Below is a small trained network, with its code and all its weights. Each question gives an input and a class and asks what happens when units are switched off, that is, made to give their printed mean instead of their output.

import numpy as np


def w(rows, s, z=0):
    codes = np.array(rows[::2]) - 128.0
    scale = np.full(codes.shape[1], s)
    scale[-1] = z or s
    return codes * scale


def f(y):
    return y / 2 * (1 + np.tanh(0.7978845608 * (y + 0.044715 * y**3)))


def log_softmax(a):
    a = a - a.max(-1, keepdims=True)
    return a - np.log(np.exp(a).sum(-1, keepdims=True))


def net(x, mask):
    res = np.array(x, float).reshape(1, 7) / 4 @ E
    y = f(res @ A[0][:, :-1].T + A[0][:, -1])
    res = res + np.where(mask, y, B[0][:, -1]) @ B[0][:, :-1]
    return log_softmax(res[-1] @ U[:, :-1].T + U[:, -1])


A, B = {}, {}
E = w([
[147,135,104,125,139,127,138],'x0',
[124,131,143,143,134,137,149],'x1',
[133,134,105,120,140,132,124],'x2',
[104,134,125,123,142,116,106],'x3',
[159,98,139,159,101,145,91],'x4',
[114,142,118,120,151,113,123],'x5',
[136,3,131,104,203,179,141],'x6',
],0.0076)
A[0] = w([
[175,253,131,184,65,68,99,6],'neuron 1',
[119,162,139,124,163,132,142,159],'neuron 2',
[117,130,100,213,139,125,138,33],'neuron 3',
[223,64,123,224,49,136,23,192],'neuron 4',
[104,10,122,84,140,156,144,21],'neuron 5',
[150,66,147,125,198,137,134,1],'neuron 6',
],0.0059,0.0043)
B[0] = w([
[205,182,191,96,146,191,24,214],'neuron 1',
[85,104,93,155,167,159,106,155],'neuron 2',
[145,164,194,85,198,118,121,86],'neuron 3',
[53,156,155,116,70,29,163,254],'neuron 4',
[199,157,157,105,187,161,59,165],'neuron 5',
[150,255,233,19,154,228,80,126],'neuron 6',
],0.0098,0.0031)
U = w([
[113,120,109,153,117,76,157,246],'0',
[254,172,226,74,150,183,32,3],'1',
[60,122,111,138,105,47,202,150],'2',
[101,103,83,179,103,87,167,145],'3',
],0.0068,0.0051)

Each question gives the input, the list of numbers given to net, and the class t.
The units are the neurons (one row each of A and B). Each row of codes is followed by its name. A weight is (code - 128) times the scale printed after its matrix; where a second scale follows, it is the last column's (A, B and U).
mask holds one flag per neuron, in row order. A switched-off neuron (its flag False) gives its mean, the last column of its row in B, instead of its output. The means were averaged over made-up inputs and are rounded, as every weight is.
A unit's drop is (log p(t) with every unit on - log p(t) with that unit switched off) / (log p(t) with every unit on - log p(t) with every unit switched off).
The circuit of an input: a set's keep is (log p(t) with only the set's units on - log p(t) with every unit switched off) / (log p(t) with every unit on - log p(t) with every unit switched off). Starting from all 6 units, units are removed one at a time, each time the one whose removal leaves the highest keep (on an exact tie, the one counted first), for as long as the keep stays at least 0.8.
units of the circuit, in order: the units of the circuit, biggest drop first
k most important neurons: the k neurons with the biggest drops, biggest first
drop of u: that unit's drop, to one decimal
input [6,8,-1,0,-4,2,-5], class 1: units of the circuit, in order : neuron 1
input [-2,7,8,-8,-8,6,8], class 1: units of the circuit, in order : neuron 6; neuron 5
input [7,5,5,4,0,0,7], class 1: 3 most important neurons : neuron 6; neuron 5; neuron 4
input [-2,3,-5,-8,-2,5,6], class 1: 2 most important neurons : neuron 5; neuron 6
input [-1,2,2,8,2,3,-6], class 1: 2 most important neurons : neuron 1; neuron 4
input [-4,-3,-3,0,7,-2,1], class 2: units of the circuit, in order : neuron 4; neuron 1
input [7,-5,5,-2,-5,-1,-5], class 1: 2 most important neurons : neuron 1; neuron 4
input [4,-7,6,8,2,-5,-8], class 1: drop of neuron 6 : 0.0
input [7,0,8,6,5,-4,8], class 1: drop of neuron 1 : -0.1
input [0,-5,1,7,-1,-3,7], class 1: drop of neuron 5 : 0.6
